Each row has a name. Each question is about the rows just above it.

Columns, left to right: G M X L
[110 115 118 149] -> kapi
[107 133 208 187] -> gusab
[109 123  94 107] -> Meseb
[142 140 111 108] -> tef
Which column holds [118 208] top down? -> X
Which column holds this, read top down? [ 94 111] -> X
Which column holds this, read top down? [123 140] -> M
Which column holds this, read top down? [110 107] -> G
[208  94 111] is in which column, read top down? -> X
Which column holds [149 187 107] top down? -> L

Columns, left to right: B A Y P E
[155 151 156 183 128] = Dofer
[107 108 104  94 106] = zeg
[107 108 104  72 106] = sidi
Which column holds this, read top down? [151 108] -> A
Which column holds [108 108] top down? -> A
Which column holds this, read top down? [106 106] -> E
[128 106] is in which column, read top down? -> E
Which column holds [104 104] top down? -> Y

Columns, left to right: C R N Q T D W U Z
[114 115 148 109 132 103 104 109  93] = sufu
[116 123 129 175 126 136 132 113 120] = mume
[121 134 131  99 130 158 122 154 149] = ziku
[152 143  93 104 102 141 109 164 150] = Puden
[127 121 127 128 127 126 125 132 104] = Diru
[127 118 142 143 162 134 152 121  82] = Susi
[127 118 123 143 162 134 125 132 104] = Dufor
[127 118 142 143 162 134 125 132 104] = noda
[ 85 151  89  95  59  93  45  75  77] = dopil
[148 166  82 133  98 169 105 170 117] = maz
[163 144 103 110  90 153 137 169 196] = Lapa
Which column holds [142  89  82 103] top down? -> N
[134 143 121 118] is in which column, read top down? -> R
[121 132 132] is in which column, read top down? -> U

Columns, left to right: H J V S
[153  82  43 126] -> Saru
[118 110 125 130] -> Kap
[164  70 197  92] -> sadu
[128 120 123 134] -> Romab
[153  82 165 102] -> luga
Which column holds this, read top down? [ 82 110  70 120] -> J
Which column holds [197 123] top down? -> V
[125 197] is in which column, read top down? -> V
Which column holds [125 197 123] top down? -> V
[197 123 165] is in which column, read top down? -> V

Columns, left to right: rugi dupi Nid keve bavug rigi
[221 108 155 151 175 146] -> Zibe
[ 92 170 109 156 136 109] -> fibof
[ 77 156 101 155 154  71] -> sopo
[222 113 140 129 112 190] -> zotev
[177 129 175 148 176 122] -> domal
[166 139 148  33 111 191] -> Fop
Which column holds [151 156] top down? -> keve
Which column holds this, read top down? [148  33] -> keve
Which column holds this, read top down? [155 129] -> keve
Which column holds [146 109  71 190] top down? -> rigi

Columns, left to right: lat gused rizi Ped
[ 99  36 158 112] = Ber
[179 107 106 105] = deg
[113 189 107 131] = Dudo
[112 104 149 196] = kalav
[ 80 178 121 169] = Sas
[107  61 105  80] = noge
Which column holds this, read top down? [107 189 104 178  61] -> gused
[112  80] is in which column, read top down? -> lat
[113 112  80 107] is in which column, read top down? -> lat
Which column holds [112 105] top down? -> Ped
[179 113 112] is in which column, read top down? -> lat

Columns, left to right: fif kofin zafop bagam zep Kebo fufat Rez
[111 171  51  94 115 122 170 115] = kot
[118  89 232 164 157 120 115 164] = bomus
[117 102 129 126 116 191 187  88] = Vura
Which column holds this, read top down? [120 191] -> Kebo
Which column holds [111 118] top down? -> fif

Columns, left to right: tuvoz gumeg selal Fas rimav podir fofi kosu
[146 143 150 117 117 118 112 120] -> dero
[113 112 100 151 134 147 159 132] -> zev
[153 148 176 110  84  87  74 142] -> Riv
[158 139 159 116  94 110  93 138] -> kurad
[160 145 180  86 118  99  53 119] -> lugom
[129 138 150 106 129 108  93 130] -> vap
[106 108  88 142 176 161 171 102] -> nik
[ 93 121  84 155 159 164 185 136] -> disim
[146 143 150 117 117 148 112 120] -> pegek
[ 64 121  59 176 168 173 202 158] -> gak
[152 136 149 108 122 123  99 120] -> Muf
[ 87 110  99 108 161 164 148 173 123] is in which column, read top down? -> podir
Which column holds this, read top down? [159 117 168 122] -> rimav
Which column holds [ 87 110  99] top down? -> podir

Columns, left to right: bazo lam nesez Boluf kug vuma puf
[208 140 143 153 190 128 190] : rese
[171 128 143 140 130 128 147] : gidi
[134 140 128 134 156 146 211] : riref
Which column holds this, read top down? [190 130] -> kug
[190 147] is in which column, read top down? -> puf

Columns, left to right: siki Pasum vab Muti
[134 136 118 127] -> Bep
[ 96  81 124  98] -> Til
[106 210 156 108] -> kib
[158  69  37 155] -> riden
Which column holds [ 98 108 155] top down? -> Muti
Which column holds [156  37] top down? -> vab
Which column holds this, read top down? [134  96 106] -> siki
Which column holds this, read top down? [106 158] -> siki
Which column holds this, read top down? [108 155] -> Muti
[136  81 210] is in which column, read top down? -> Pasum

Columns, left to right: giri gege vuf ruvu
[111  70 121 113] : zifeg
[111  70 121 104] : Kimu
[152 109  62  33] : rade
Which column holds this, read top down? [104  33] -> ruvu
Which column holds this, read top down? [70 70] -> gege
Which column holds this, read top down? [111 111] -> giri

Columns, left to right: nal davit Suvaz Gubup deveg nav zefam Vigu
[116 166 149 129 105 108 230  73]  nobot
[116 166 149 129 118 108 230  73]  Lafam
[132 151 105 162  97 230  88 159]  dif
[ 85 107 116 207 165  86  81 142]  div
[ 85 107 116 207  92 116 124 204]  lurup
Which column holds this, read top down? [105 116 116] -> Suvaz
[132  85] is in which column, read top down? -> nal

Columns, left to right: Relat laga Divi zupi pev nanat zuref det kedom
[ 55 132  72  93 150  89 165  52  77] -> suz
[189 173 171 150  58  87 167  73 203] -> tuk
[204 217 150 206  44 170 196 204 170] -> lasis
[111 201  60  51 201  96 173 121 144] -> pese
[ 52 201 193 201  65  91  75  62 174] -> leb
[ 99 110 123 194 150  92 168 169 206] -> Liv
[ 57  82  67 191  76 220 116 184  42] -> Lati
[114 190 215  81 123 177 207 182  62] -> finak
[114  49  99 202  72 187 107 126  42] -> dere
[ 51  97  38 133 130  81 219 197 138] -> Zekil
Which column holds [173 217 201 201 110  82 190  49  97] top down? -> laga
[173  75 168 116 207 107 219] is in which column, read top down? -> zuref
[ 92 220 177 187  81] is in which column, read top down? -> nanat
Which column holds this, read top down? [217 201 201 110  82 190  49] -> laga

Columns, left to right: Tem tolo mebam zapu fopu tama livub
[134 154  95 160 154 172 139] -> ler
[118 150 165 185 124 158 123] -> bev
[160 159 158 172 120 148 199] -> Zaras
[ 85 132 161 100 221 189 147] -> Petag
[ 83 110  98 135 156  71 140] -> neba
[131 134  35 127 107 108  50] -> bitam
[140  96 197  81 132 163 210] -> Vapa
[164 100 149  63 126  85 130] -> gibib
[ 87 124 130  82 213  87  82] -> Tunu
[105 181 131 147 107  25 120] -> fid
[145  60 179  94 143 142 126] -> Tek
[188 130 116 183 113 111 168] -> Tafov
[154 124 120 221 156 107 132 126 213 107 143] is in which column, read top down? -> fopu
[221 156 107 132 126 213 107 143 113] is in which column, read top down? -> fopu

Columns, left to right: dazo Rem tiz Vav
[155 182 158 101] = vavi
[126 169 188 107] = dutu
[ 72 169  40 181] = goga
[107 181] is in which column, read top down? -> Vav
[101 107] is in which column, read top down? -> Vav
Which column holds [126  72] top down? -> dazo

Columns, left to right: givob zuvup fof lig Mev nafo zosul tolin
[185 121 156 149 147 157 119 117] -> tosin
[133 139 121 169 152 125 105 113] -> tur
[158 124 130 208 171 149 181 159] -> tili
[175 164 132  98 110 131 143 143] -> reni
[144 131 126 175 170 137 172 194] -> Duk
[153 146 130 129 127 146 136 182] -> disas
[119 150 135 101 113 115 132 142] -> Gofu
[109 167 132 111 119 116 127 188] -> Kotis
[142 129 167 187 156 140 215 156] -> Par
[135 125 137 204 149 175 151 123] -> duga
[166 137 133 106 113 144 147 198] -> gami
[129 137 155 121 124 129 130 128] -> Tano
Which column holds [185 133 158] top down? -> givob
[129 125] is in which column, read top down? -> zuvup
Which column holds [146 150] top down? -> zuvup
[121 130 132 126 130 135 132 167] is in which column, read top down? -> fof
Which column holds this, read top down? [147 152 171 110 170 127 113 119 156 149 113] -> Mev
Which column holds [187 204] top down? -> lig
[132 126 130 135 132 167 137 133] is in which column, read top down? -> fof

Columns, left to right: subav Febar seber lazop Sozis mozav gadap Lofu
[176  96 167 108 101  75 162 145] = sapil
[155 171 135 113 129 141  89 102] = zur
[195 110 162  85 134  88  99  93] = zopo
[ 57 120  97 134  91 138 127 141] = damu
[ 93 177  89 157 213 185 135 152] = ven
[ 91 141  84 163 128 156 168 166] = dabo
[ 61 138  72 173 104 134 134 219] = sirem
[ 95 130 119 127  80 158  91  87] = Rim
Which column holds [ 93 141 152 166 219  87] top down? -> Lofu
[162  89  99 127 135] is in which column, read top down? -> gadap

Columns, left to right: ruf Tibe buna Zelir baviv Mab mizal Vomo rebaz
[153 124 185 183 148 166  81 113 170]  Foma
[114 162 212 163 123 110  96 132  93]  pofov
[158  75  40 167 169 140 141 108 189]  Gov
[157 133 150  91  98  95 166 128 142]  ruzus
[142 110 109  59  84  91 212 137 139]  zil
[129 150 127 206  84 145 142 133 197]  zale
[144 146 149  77  90 163 130 125 109]  Zifo
[135 109 131  86 194 119  76 122  75]  bul
[189 142 139 197 109  75] is in which column, read top down? -> rebaz
[132 108 128 137] is in which column, read top down? -> Vomo
Which column holds [212 142 130  76] top down? -> mizal
Which column holds [153 114] top down? -> ruf
Which column holds this, read top down? [212  40 150] -> buna

Columns, left to right: rege kav zivib puval balob Mulop nupo tev
[185 100 100 136 141 125 152 118]  lar
[ 84 196 142  88 126 130 140 107]  libo
[115 128 113 102 170 123 108 146]  nopar
[118  94 151 128 131 140  78 157]  dakip
[ 93 149 110 122 121 107 152 121]  tifop
[ 91 148  52 126 109 167  68 143]  vumas
Which column holds [100 196 128] top down? -> kav
Which column holds [196 128  94 149] top down? -> kav
[125 130 123 140 107] is in which column, read top down? -> Mulop
Which column holds this, read top down? [152 140 108  78 152] -> nupo
Which column holds this, read top down? [140 107] -> Mulop
[126 170 131 121 109] is in which column, read top down? -> balob

Columns, left to right: dumu tagur sizi lupi topa pezo
[131 149 127 160  99 146] = kalu
[126 144 124 143 111 133] = Zut
[134 148 127 149 134 130] = kiril
[128 136 127 142 111 135] = vur
[130 216 124 157 166 116] = Gadoz
[143 149] is in which column, read top down? -> lupi
[143 149 142] is in which column, read top down? -> lupi
Which column holds [128 130] top down? -> dumu
[131 126 134 128] is in which column, read top down? -> dumu
[148 136] is in which column, read top down? -> tagur

Columns, left to right: Sug bipat sitek diped Sobuz
[129 131 125 124 130] : vese
[126 130 127 130 128] : pufa
[140  91 108 176  91] : Sodi
[ 59 214 108 140 142] : fovo
[127 126 127 128 132] : zogin
[128 127 130 127 127] : dek
[165 118 107 104 209] : zozap
[106 207 145 185 115] : Nok
Which column holds [124 130 176 140 128 127] top down? -> diped
Which column holds [127 108 108 127 130 107 145] top down? -> sitek
[131 130  91 214] is in which column, read top down? -> bipat
Which column holds [128  91] top down? -> Sobuz
[126 140  59 127 128 165 106] is in which column, read top down? -> Sug
Which column holds [128 165] top down? -> Sug
Which column holds this, read top down? [ 91 142 132 127] -> Sobuz

Columns, left to right: Nedak vezo Bimab Peta Vubu pebo fopo lala kulu
[ 97  66 101 232  72  75 165  49  49] : zore
[180  53  30 126 135  74 209  77 200] : zin
[180  53  48 126 135  74 209  77 200] : Bena
Which column holds this, read top down? [49 77] -> lala
Which column holds [200 200] top down? -> kulu

Columns, left to right: soki pake dopa bipeb fir
[ 78 160 201 204 146] = sus
[ 83 177 224 204  96] = vela
[117 170 195 204 141] = tokab
[130 143 124 204 157] = nalaz
[117 170 195 204 130] = sikel
[ 74 147 195 204 160] = nar
[ 86 179 217 204 110] = nozi
[ 72 162 225 204 115] = foru
Which column holds this, read top down? [195 195] -> dopa
[78 83] is in which column, read top down? -> soki
Which column holds this, read top down? [117 130 117] -> soki
Which column holds this, read top down? [141 157 130 160 110 115] -> fir
The row with [ 86 179 217 204 110] is -> nozi

Columns, left to right: zizas masan zit dofes
[109 121  54 179]  dilan
[ 88  90 151  99]  dinub
[105 121 184 169]  sateb
[ 87 136 109 201]  fuf
[109 121  54 139]  rubo
[201 112 116  78]  Sokoz
Which column holds [121  90 121 136 121] top down? -> masan
[121 136 121] is in which column, read top down? -> masan

Columns, left to right: ges Dabos zuv zis pite val boluv nak
[193 202 132 127 131 127 159 117] : Zolu
[189 145 147  87 133 118 158 132] : pobe
[189 145 147  87 133 118 158 140] : sobi
Which column holds this, read top down? [87 87] -> zis
Which column holds [133 133] top down? -> pite
Which column holds this, read top down? [132 140] -> nak
[132 147] is in which column, read top down? -> zuv
Which column holds [189 189] top down? -> ges

Columns, left to right: rifaz fudop nazar Gofad
[ 92 159 109 116] : Fino
[118 144 110 205] : Vokim
[107 109 131 173] : fil
[117 116 145 179] : teda
[122 130 122 145] : Mipaf
[ 92 159 109 126] : Lomen
[110 126 110 164] : gobod
[106 145 115 117] : limot
[109 116 130] is in which column, read top down? -> fudop
[131 145 122 109 110] is in which column, read top down? -> nazar

Columns, left to right: nop tinug rov Mut nitef
[152 133  52  72 190] : zubi
[ 95 163  87  62 149] : luzav
[103 105 179 123 117] : Gemuz
[ 87 179] is in which column, read top down? -> rov
Which column holds [133 163] top down? -> tinug
Which column holds [72 62] top down? -> Mut
Which column holds this, read top down? [190 149] -> nitef
Which column holds [163 105] top down? -> tinug

Columns, left to right: geka fupe tig Posu bom Guk bafo kofev
[139 133 125 129 125 141 126 131] -> ked
[ 73 161 122 216 130 150 187 111] -> tifu
[105 143 125 167 131 127 167 116] -> kadum
[143  70 118  58 151  23 125  99] -> rel
[105 120 124 146 127 116 149 109] -> vek
[123 143 120 156 121 147 144 124] -> bap
[105 120 124 146 127 116 149 117] -> Vuzi
[ 73 161 122 216 130 150 139 109] -> Daf
[150 127] is in which column, read top down? -> Guk
[111 116  99 109 124] is in which column, read top down? -> kofev
[125 130 131] is in which column, read top down? -> bom

Columns, left to right: Ziv muted vis sib Renad navol livav fova zoded
[ 80  38 135 146 142 168 110 149  90] = kovaz
[143 104 210  82 136 146 174 140  68] = peg
[111  95  68 153 122 143 130 182 188] = Pepa
[132 184  72 157 119  96  90  93 173] = vep
[ 95  86  71 165 127 144 104 157 165] = donu
[134 113 207  94 139 138 146 109  53] = lurog
[173 202 161  96 122  97 150  95 122] = Norud
Which column holds [ 90  68 188 173 165  53] top down? -> zoded
Which column holds this, read top down? [146  82 153 157 165] -> sib
[122 119] is in which column, read top down? -> Renad
[ 38 104  95 184  86 113] is in which column, read top down? -> muted
Which column holds this, read top down? [146 150] -> livav
Which column holds [109  95] top down? -> fova

